Below are the code and all the weights of a small trained network. Each question names an input and a target symbol and asks about switching units off, where a switched-off unit gives its printed mean instead of its output.

import numpy as np


def w(rows, s, z=0):
    codes = np.array(rows[::2]) - 128.0
    scale = np.full(codes.shape[1], s)
    scale[-1] = z or s
    return codes * scale


def f(y):
    return y / 2 * (1 + np.tanh(0.7978845608 * (y + 0.044715 * y**3)))


def softmax(a):
    e = np.exp(a - a.max(-1, keepdims=True))
    return e / e.sum(-1, keepdims=True)


def log_softmax(a):
    a = a - a.max(-1, keepdims=True)
    return a - np.log(np.exp(a).sum(-1, keepdims=True))


def net(x, mask):
    ids = ['ΔΣΩαεηπτψ'.index(c) for c in x.split()]
    T = len(ids)
    res = E[ids] + P[:T]
    u = 0
    for l in range(2):
        r = res
        for j in range(2):
            rows = slice(2 * j, 2 * j + 2)
            q, k, v = (r @ M[l][rows].T for M in (Q, K, V))
            z = softmax(np.where(np.tri(T) > 0, q @ k.T / 2**0.5, -1e9)) @ v
            o = O[l][rows]
            res = res + np.where(mask[u + j], z, o[:, -1]) @ o[:, :-1]
        u += 2
        y = f(res @ A[l][:, :-1].T + A[l][:, -1])
        res = res + np.where(mask[u : u + 8], y, B[l][:, -1]) @ B[l][:, :-1]
        u += 8
    return log_softmax(res[-1] @ U[:, :-1].T + U[:, -1])


Q, K, V, O, A, B = {}, {}, {}, {}, {}, {}
E = w([
[111,133,176,203,94],'Δ',
[46,103,51,196,80],'Σ',
[115,168,138,205,230],'Ω',
[166,203,192,154,202],'α',
[148,205,168,23,106],'ε',
[87,111,1,242,166],'η',
[198,117,48,140,21],'π',
[227,18,212,211,18],'τ',
[29,135,136,119,49],'ψ',
],0.0085)
P = w([
[131,130,77,86,184],'0',
[186,144,138,234,144],'1',
[108,67,123,45,184],'2',
[166,175,156,232,88],'3',
[110,58,118,54,177],'4',
[125,200,145,224,77],'5',
[112,47,121,66,169],'6',
[91,222,137,215,53],'7',
[117,43,120,77,172],'8',
[49,238,143,227,38],'9',
[119,40,117,83,165],'10',
[83,252,115,217,2],'11',
[124,39,103,92,165],'12',
],0.0076)
Q[0] = w([
[108,186,97,185,64],'0.h1',
[129,250,132,165,57],'0.h1',
[170,180,99,110,118],'0.h2',
[175,174,164,207,80],'0.h2',
],0.012)
K[0] = w([
[136,233,121,127,129],'0.h1',
[95,254,69,182,73],'0.h1',
[89,201,96,164,137],'0.h2',
[114,220,81,86,179],'0.h2',
],0.0091)
V[0] = w([
[140,171,2,215,94],'0.h1',
[159,146,178,100,39],'0.h1',
[165,110,141,145,97],'0.h2',
[76,142,153,169,106],'0.h2',
],0.0097)
O[0] = w([
[111,70,254,115,133,254],'0.h1',
[181,199,128,200,120,136],'0.h1',
[153,145,65,139,100,131],'0.h2',
[78,110,115,171,102,137],'0.h2',
],0.01,0.0034)
A[0] = w([
[141,174,200,70,137,98],'0.n1',
[155,125,241,135,92,134],'0.n2',
[77,167,172,195,65,253],'0.n3',
[165,121,60,147,131,183],'0.n4',
[63,88,110,59,128,113],'0.n5',
[156,108,102,91,178,232],'0.n6',
[163,134,201,254,154,131],'0.n7',
[141,44,116,222,64,114],'0.n8',
],0.008,0.0043)
B[0] = w([
[24,56,91,15,111,146],'0.n1',
[53,16,134,89,86,215],'0.n2',
[35,196,157,194,148,254],'0.n3',
[106,68,139,146,184,146],'0.n4',
[126,186,15,138,131,144],'0.n5',
[203,39,118,85,141,167],'0.n6',
[35,177,29,98,194,224],'0.n7',
[207,253,111,32,125,180],'0.n8',
],0.0065,0.0072)
Q[1] = w([
[98,186,225,208,140],'1.h1',
[93,223,139,153,2],'1.h1',
[200,25,218,109,79],'1.h2',
[187,92,43,190,92],'1.h2',
],0.0054)
K[1] = w([
[97,127,143,254,139],'1.h1',
[47,188,200,159,142],'1.h1',
[121,51,123,126,213],'1.h2',
[173,127,23,137,126],'1.h2',
],0.0069)
V[1] = w([
[45,183,184,195,212],'1.h1',
[93,153,144,129,20],'1.h1',
[99,179,145,186,254],'1.h2',
[135,137,27,189,84],'1.h2',
],0.0078)
O[1] = w([
[122,131,209,119,146,255],'1.h1',
[167,160,99,52,167,149],'1.h1',
[140,125,254,146,183,190],'1.h2',
[52,73,123,51,99,81],'1.h2',
],0.0074,0.0075)
A[1] = w([
[128,195,141,233,88,133],'1.n1',
[33,196,99,63,125,146],'1.n2',
[180,208,171,131,50,165],'1.n3',
[184,144,169,52,221,139],'1.n4',
[123,255,178,237,148,85],'1.n5',
[139,94,204,215,78,26],'1.n6',
[51,88,103,185,200,32],'1.n7',
[160,76,13,97,219,3],'1.n8',
],0.0083,0.0044)
B[1] = w([
[142,173,50,242,62,162],'1.n1',
[127,151,63,56,203,204],'1.n2',
[122,76,58,142,182,151],'1.n3',
[205,219,188,170,141,164],'1.n4',
[213,67,89,119,50,250],'1.n5',
[89,104,213,179,45,149],'1.n6',
[121,128,23,42,139,169],'1.n7',
[160,74,254,93,144,160],'1.n8',
],0.0083,0.011)
U = w([
[92,88,205,225,70,251],'Δ',
[58,141,42,108,118,185],'Σ',
[112,125,179,133,210,161],'Ω',
[186,179,210,175,162,24],'α',
[216,165,127,48,167,63],'ε',
[43,33,176,81,107,72],'η',
[187,60,135,128,34,103],'π',
[189,170,1,195,107,146],'τ',
[39,198,56,89,181,128],'ψ',
],0.009,0.0028)

Each question gives the input, a string of symbols that net reads in full, and the target symbol t.
The units are the heads (2 rows each of Q, K, V and O) and the neurons (one row each of A and B). Each row of codes is followed by its name. A weight is (code - 128) times the scale printed after its matrix; where a second scale follows, it is the last column's (O, A, B and U).
mask holds one flag per unit, layer by layer, with each layer's heads first. A switched-off unit (its flag False) gives its mean, the last column of its rows in O or B, instead of its output. The means were averaged over made-up inputs and are rounded, as every weight is.
A unit's drop is (log p(t) with every unit on - log p(t) with that unit switched off) / (log p(t) with every unit on - log p(t) with every unit switched off).
The circuit of an input: a set's keep is (log p(t) with only the set's units on - log p(t) with every unit switched off) / (log p(t) with every unit on - log p(t) with every unit switched off). Starting from the 12 units with the biggest drops (on a tie, the unit counted first), units are removed one at a time, each time the one whose removal leaves the highest keep (on an exact tie, the one counted first), for as long as the keep stays at least 0.8.
units of the circuit, in order: the units of the circuit, biggest drop first
most important unit: the unit with the biggest drop
top k neurons: the k neurons with the biggest drops, biggest first
k most important neurons of layer l: the k neurons of layer l with the biggest drops, biggest first
heads that matter: for each layer, one digit per head in row order, 1 if its drop is at least 0.15 and else 0, layers parted by /
input Δ Σ Σ Δ π Σ Σ ε ψ η ε Δ, target η: heads that matter => 10 / 11
input α π Ω τ, target ψ: units of the circuit, in order => 0.n7; 0.n2; 0.n8; 1.n5
input ε ψ η ψ ε ε Ω ε, target τ: 3 most important neurons of layer 1 => 1.n5; 1.n1; 1.n3
input Δ η Σ Ω η Δ τ Ω τ π, target Δ: 4 most important neurons of layer 1 => 1.n6; 1.n1; 1.n7; 1.n5
input ε ε τ α π Σ α Ω Δ η, target Δ: heads that matter => 10 / 11
input π ψ ε τ Σ Ω η, target η: most important unit => 1.n8
input Δ ε π Δ ψ π η ε Σ ψ, target τ: top 4 neurons => 1.n5; 1.n1; 1.n2; 0.n3
input Σ π Ω Ω η Δ ε Δ Σ Δ Ω Ω, target α: 2 most important neurons of layer 0 => 0.n3; 0.n7
input Ω Δ ε ε Ω π ψ ε, target ψ: top 3 neurons => 0.n1; 0.n2; 1.n2
input Ω π Σ ε Σ Δ, target τ: units of the circuit, in order => 1.n5; 1.n1
input ε τ τ ε Δ π Ω τ ε η ε Ω, target η: 3 most important neurons of layer 0 => 0.n2; 0.n7; 0.n1
input Ω Ω η η ε Σ ε Σ Ω Δ η τ, target α: heads that matter => 00 / 11
input Σ ε Ω Ω ε η Ω π, target η: heads that matter => 10 / 00
input Δ ε Δ Ω Ω α, target Δ: units of the circuit, in order => 1.h1; 1.n6; 0.n8
input ψ Ω Δ π, target Δ: top 3 neurons => 0.n2; 1.n7; 0.n5
input ε Ω ε Σ ε η ψ ψ, target η: units of the circuit, in order => 0.n2; 0.h1
input Σ ε Σ π η α, target ψ: 4 most important neurons of layer 0 => 0.n7; 0.n2; 0.n1; 0.n8
input Δ π η Δ ψ ε Σ Σ η η τ ε, target η: 4 most important neurons of layer 0 => 0.n2; 0.n1; 0.n8; 0.n3
input τ Ω π ε α Σ, target τ: top 3 neurons => 1.n5; 1.n1; 0.n8
input Δ η Ω Σ, target η: top 2 neurons => 0.n2; 0.n7
input α Ω ε α, target Δ: units of the circuit, in order => 1.h1; 1.n6
input ε ε α α ε ψ ψ, target ψ: heads that matter => 10 / 01
input α Ω Ω ε ε π ε α ε ψ Σ Δ, target ε: units of the circuit, in order => 1.h1; 1.n5; 1.n2; 0.n3
input ε Σ Ω Ω ε ε ε α, target τ: top 3 neurons => 0.n7; 1.n5; 1.n1
input ε Σ ε ε Ω Σ, target τ: 3 most important neurons of layer 0 => 0.n7; 0.n8; 0.n1
input α ε ε Ω, target τ: most important unit => 0.n7
